Each row is followed by its class.
19 9 20 12 29 -39 30 0 15 12 -12 -8 -9 1 32 -10 24 -17 4 13 -28 -14 49 -19 30 27 -59 2 -15 15 31 -16 26 -> rivu
17 -2 -2 10 -1 24 -16 21 -15 -8 20 28 0 4 -12 11 -13 9 -14 4 22 18 -30 -23 -21 0 3 -3 -12 -41 6 -11 28 -> vobas
-8 1 -18 21 -3 -24 -25 -9 29 -12 -23 8 33 38 -19 7 -33 13 -4 -5 27 -10 -30 9 -3 4 21 28 10 -5 6 11 64 -> Toza
1 -23 4 -20 -31 -16 6 13 56 -13 -29 -2 -3 5 13 2 14 0 10 -3 -55 0 81 -5 -29 1 -9 7 14 26 6 25 -13 -> Disim
-5 8 22 14 -14 -2 14 -17 -19 -2 -13 16 25 -15 24 4 29 1 -14 6 1 -3 -6 -7 13 2 -32 11 2 23 47 -10 55 -> miv
-13 -18 -15 8 -61 -3 -14 -7 33 -2 -40 24 42 25 -29 19 25 21 23 33 26 2 34 9 -10 -3 4 3 19 56 -17 0 39 -> rivu
-6 -34 1 21 -44 20 0 -36 35 -1 -40 -5 41 -29 26 19 19 11 24 -1 1 -23 -4 -4 -13 -5 -33 9 -7 77 -3 -11 30 -> tete
26 -26 23 4 -52 18 -12 12 -38 -7 11 11 -5 -3 6 0 -25 33 -26 -45 -27 11 -8 -34 -33 0 12 5 -14 -19 12 16 32 -> Disim
7 1 5 14 -28 6 -19 -8 -41 6 7 -8 19 9 -3 3 -10 22 3 -22 3 -1 -19 8 -14 -3 26 1 9 -32 11 7 30 -> miv
10 8 14 17 -30 -22 15 -4 -2 1 4 12 15 12 8 7 19 -4 -15 -1 -9 -20 -4 -25 9 25 -26 11 -8 15 35 -7 63 -> fakof
24 -35 43 12 -25 39 -1 -5 -10 8 -17 10 18 -11 41 10 6 23 5 -23 -19 13 33 -28 -29 -1 -32 -12 -7 14 32 -1 34 -> rivu
35 19 12 25 17 -17 26 7 -17 17 0 8 -1 -3 18 -22 14 -11 -6 10 -11 6 31 -26 20 23 -47 -10 -15 -14 47 -24 57 -> miv
8 12 12 13 -25 -29 8 0 -33 1 13 23 20 8 0 3 3 3 -16 -4 -9 -3 -9 -23 19 22 -21 5 -12 -6 29 -4 49 -> pubil
4 -5 4 3 16 2 -3 -10 47 -9 -1 1 -6 16 30 1 -3 -4 6 11 4 3 1 -12 0 3 -22 7 -13 2 11 -10 -1 -> Disim
45 -1 -18 20 60 -48 -4 21 15 4 -8 -6 -20 27 -7 -19 -42 0 3 1 -5 -5 22 -16 18 20 -5 14 -23 -44 -2 -17 36 -> rivu
9 -5 -5 6 -11 18 -27 32 -4 -17 17 50 0 27 -33 2 -1 6 -4 16 39 26 3 -10 -11 -13 8 -14 13 -51 11 -2 23 -> rivu
11 -20 1 -5 -13 -4 6 16 35 -3 -22 1 -3 13 19 2 0 3 11 -13 -36 14 59 -14 -24 3 -22 -10 -4 1 19 11 21 -> miv
27 -23 -1 3 -1 17 8 1 12 -9 6 -6 -23 -16 3 13 6 -8 -6 -23 -34 -4 9 -26 -24 16 -15 2 -33 27 -17 -2 12 -> zef
20 -12 19 3 -55 20 -15 18 -40 -1 12 22 -5 -1 -4 6 -26 26 -17 -41 -15 14 9 -32 -32 -1 19 -8 -8 -26 16 15 24 -> zef
-14 13 -6 -6 -37 -21 -16 -7 -15 2 14 -18 18 7 -9 3 -17 10 8 -17 -11 -19 -6 15 -10 -1 40 3 12 -18 -13 18 -11 -> tete
-16 -24 17 -4 -64 33 -20 -14 9 -16 -30 19 28 -1 11 14 5 20 -4 -19 -13 12 16 -2 -30 -15 14 5 21 25 22 25 13 -> Disim
5 4 -10 1 1 9 -19 30 33 -7 3 53 10 29 -40 -10 15 -10 14 37 35 12 32 7 -4 -7 5 -2 33 -38 11 0 13 -> fakof
13 -5 17 6 5 -23 -3 -12 14 17 -4 -40 4 2 34 4 0 4 27 -18 -16 -20 14 9 13 1 -18 -9 -13 -7 6 -5 -7 -> pubil
24 -19 23 4 -34 20 -5 29 -10 7 0 17 10 12 -5 -1 3 18 -7 -24 -14 25 41 -25 -39 9 -6 -15 -5 -31 20 7 38 -> vobas
25 -24 -19 29 -73 17 -20 -8 -26 -4 -9 16 15 13 -46 2 -10 33 -4 -19 19 10 -19 -15 -17 13 23 8 -14 9 -21 0 52 -> Disim
-20 -7 -13 -14 -7 -22 1 -4 66 -24 -3 -3 -12 8 21 28 0 -15 11 22 -8 -9 -3 -10 0 -5 -19 11 -7 33 -8 4 -19 -> pubil
38 -21 6 41 -34 37 -9 -3 -11 16 -29 30 35 -1 -27 -7 29 21 23 13 34 15 32 -2 -13 3 -16 -17 -2 2 3 -23 63 -> tete
-1 16 22 21 -28 1 7 -8 3 2 -9 25 34 1 4 0 47 -6 -8 23 13 -1 28 -3 -4 9 -28 4 19 6 45 -12 46 -> vobas
-16 -14 -29 -11 -61 -32 4 13 56 -12 -35 4 14 13 -31 17 20 5 24 28 -15 -12 58 -3 -23 5 12 17 12 55 -37 15 13 -> tete
7 -32 21 10 -65 35 -14 12 -22 -11 -6 28 26 -5 -8 4 13 29 -14 -29 -10 24 21 -15 -44 -14 13 -2 15 -8 20 19 31 -> Disim
66 -19 42 39 19 65 8 1 -15 21 12 9 1 -6 15 -12 27 -2 6 -14 4 26 28 -22 -32 24 -48 -43 -36 -34 24 -31 40 -> tete
61 -33 45 44 -12 57 -4 32 -50 21 8 36 11 -6 3 -14 -4 29 -11 -25 10 45 27 -33 -35 -8 -23 -37 -19 -56 35 -15 47 -> pubil
-24 -8 9 3 12 4 3 -23 61 -11 -16 -9 7 -13 55 24 5 -8 18 19 -3 -9 -12 -9 0 -5 -42 13 -14 40 12 -10 -2 -> miv
20 -7 4 29 46 -22 -2 -17 48 9 -29 -26 14 12 38 -8 -24 -1 13 -2 -3 -17 -1 -5 9 11 -22 12 -23 0 9 -20 42 -> tete
25 2 34 24 7 -5 25 -6 0 14 -8 9 15 -13 31 -14 35 -12 -3 4 -12 -7 32 -24 25 20 -54 -1 -10 10 51 -21 52 -> fakof
48 1 27 21 14 11 -8 -1 -45 28 18 -34 8 -2 16 -12 -16 16 18 -30 1 0 -14 2 -3 12 -6 -31 -19 -63 17 -19 20 -> bero
16 15 26 18 -23 6 13 2 -31 1 2 27 26 -7 -4 -11 28 -4 -8 16 5 14 15 -24 17 15 -30 -9 -1 -13 46 -15 62 -> bero
24 8 13 23 -4 4 -2 3 -1 18 -9 -19 14 9 11 -10 23 1 31 11 -1 -4 54 14 4 -4 -8 -25 19 -25 26 -3 14 -> Toza
-2 -6 -27 16 27 -35 -13 -10 31 -11 -29 -10 11 15 9 2 -34 1 -1 -3 -1 -14 -29 -1 7 11 3 28 -6 3 2 -6 49 -> miv
38 -17 -12 7 -7 15 1 31 3 -13 15 12 -25 7 -35 -9 6 -13 -4 -8 -23 4 43 -13 -34 16 -1 -14 -16 -32 -16 2 7 -> tete
26 -22 -20 22 -77 8 -18 21 -37 -1 -2 45 18 22 -71 0 -2 30 -4 3 33 21 2 -12 -18 5 24 -5 4 -7 -19 2 53 -> pubil
53 -18 -3 36 -13 2 13 5 11 17 -13 -13 -9 -4 3 -8 5 11 20 8 -17 -6 51 -29 -1 22 -41 -12 -35 20 -14 -22 46 -> Toza
29 -20 -30 1 -49 -23 -4 13 -19 3 -1 5 -2 25 -34 6 -23 27 2 -5 -2 -5 9 -24 -9 19 14 4 -21 18 -34 -4 43 -> rivu
-24 -14 -3 -15 -67 1 -8 14 37 -27 -25 26 17 6 -24 12 17 4 9 7 -28 15 77 -1 -39 -11 17 11 44 21 8 46 5 -> Toza
2 -2 -33 12 11 -35 -12 -2 8 -17 -14 -7 -1 20 -9 2 -50 10 -11 -9 -5 -17 -44 -21 1 15 18 34 -7 -12 -12 -2 52 -> bero
-2 10 0 8 -31 -25 17 -11 -13 -5 9 7 13 -7 14 7 9 -4 -18 -10 -25 -25 -10 -21 14 11 -15 18 -2 22 29 1 41 -> fakof
58 1 20 23 -4 29 -22 27 -102 21 38 8 -7 -4 -35 -34 -17 26 3 -37 5 14 8 -4 -4 5 18 -30 -5 -114 9 -10 20 -> bero
9 1 -2 4 21 -11 1 2 51 -14 5 -13 -21 4 24 6 -15 -15 10 13 -5 -9 7 -24 10 8 -32 8 -23 2 3 -7 9 -> Toza
8 -6 0 8 -16 20 -13 11 32 -18 -7 23 8 13 -42 -3 40 -17 8 20 5 14 52 18 -32 3 11 -9 22 -16 -3 8 9 -> tete
-47 5 -39 -31 -31 -47 -4 3 71 -37 -5 8 -2 21 -5 26 -2 -11 0 29 -12 -10 3 2 -17 0 10 26 18 36 -17 18 -7 -> miv
30 20 12 10 0 -20 23 11 -1 15 4 13 -4 0 9 -9 24 -16 0 13 -22 -18 34 -20 23 18 -38 -3 -2 0 39 -10 41 -> fakof
-11 13 22 14 -53 -1 -1 -3 -4 -9 -20 39 35 7 -12 3 40 -5 -12 23 17 -2 19 -4 1 11 -12 -1 21 15 42 -3 61 -> tete
4 -6 -6 11 40 -44 -3 -26 64 -8 -28 -30 13 16 41 4 -25 -3 -2 -3 -22 -29 -18 -3 16 17 -17 34 -29 30 1 -13 36 -> Disim
36 -10 8 4 9 29 -8 23 11 0 -3 31 -1 21 -32 -3 30 -11 6 13 3 13 65 -2 -22 13 -15 -22 0 -18 4 -9 30 -> rivu
43 -14 12 9 33 18 22 -2 62 4 -2 -22 -15 -2 29 3 24 -25 12 5 -41 1 45 -17 -18 25 -51 -14 -41 27 -1 -16 4 -> Disim
13 4 -18 9 28 -33 -17 9 41 -1 -28 8 11 34 -10 3 -23 2 13 5 16 -4 5 2 11 3 11 15 -2 -14 7 -5 44 -> zef
30 16 11 10 -1 -34 14 13 -12 8 0 24 1 17 -10 -14 21 -5 -9 12 -2 7 42 -14 18 25 -32 -9 -2 -13 36 -12 53 -> rivu
-4 -1 -24 -22 8 -49 -1 24 29 -19 19 -2 -33 26 -1 8 -25 -8 -1 11 -17 -14 11 -19 5 15 -4 11 -14 -12 -20 2 -17 -> rivu
-4 13 24 21 -30 9 4 -24 -17 2 -8 13 41 -3 22 18 24 5 -13 3 15 -10 -22 -11 5 5 -24 11 -2 16 48 -14 61 -> vobas
16 -14 13 15 -5 28 2 -11 33 -2 -4 0 6 -2 10 14 16 -9 6 -10 -16 4 10 -15 -26 10 -16 0 -15 30 2 3 21 -> zef
29 -3 -7 5 19 5 6 18 63 -8 -12 5 -12 5 -22 0 37 -28 17 28 -22 5 75 3 -20 18 -29 -15 4 10 -6 0 17 -> Toza
8 9 14 6 -19 -21 15 -2 -18 3 6 20 20 -8 0 0 18 -1 -14 -3 -5 -12 4 -15 9 16 -17 16 3 7 33 -5 45 -> fakof
35 15 12 18 -11 -5 12 18 -44 5 16 22 1 -2 -11 -13 17 -6 -22 2 -6 1 18 -28 10 23 -24 -2 -15 -31 35 -18 58 -> vobas
-31 6 -14 -15 -23 -29 -6 -20 47 3 -25 -18 34 27 10 14 20 1 34 5 -2 -17 35 42 1 -16 20 3 32 30 3 18 -21 -> zef
24 -7 -7 0 31 -11 6 44 48 -8 6 19 -17 9 2 -8 15 -19 17 34 -6 18 53 -18 -8 5 -39 -16 -10 -33 10 -17 12 -> miv
35 -23 17 16 1 39 -5 -2 19 -3 -4 13 6 -6 -8 12 31 -9 6 -10 -1 19 23 -5 -28 12 -29 -23 -16 2 6 -11 28 -> pubil
-8 19 7 -4 -8 -34 10 -3 23 -4 -23 28 25 19 -1 5 43 -13 8 41 -1 -10 54 9 17 11 -26 9 27 25 35 -3 32 -> rivu
6 -25 17 -2 -42 16 -3 14 21 -4 -14 14 10 -6 2 12 14 8 7 -20 -30 5 49 -18 -37 -3 -2 1 15 6 15 21 19 -> fakof
-6 -16 -5 -12 -57 -15 -8 20 25 -21 -7 7 -3 12 -10 8 -13 13 -1 -13 -39 6 50 -18 -35 -3 16 12 20 5 -1 40 14 -> Toza
16 -31 6 -4 -27 -1 6 22 14 -5 -5 6 2 8 11 3 1 4 0 -18 -38 13 52 -21 -30 3 -13 -15 -5 1 8 11 9 -> pubil
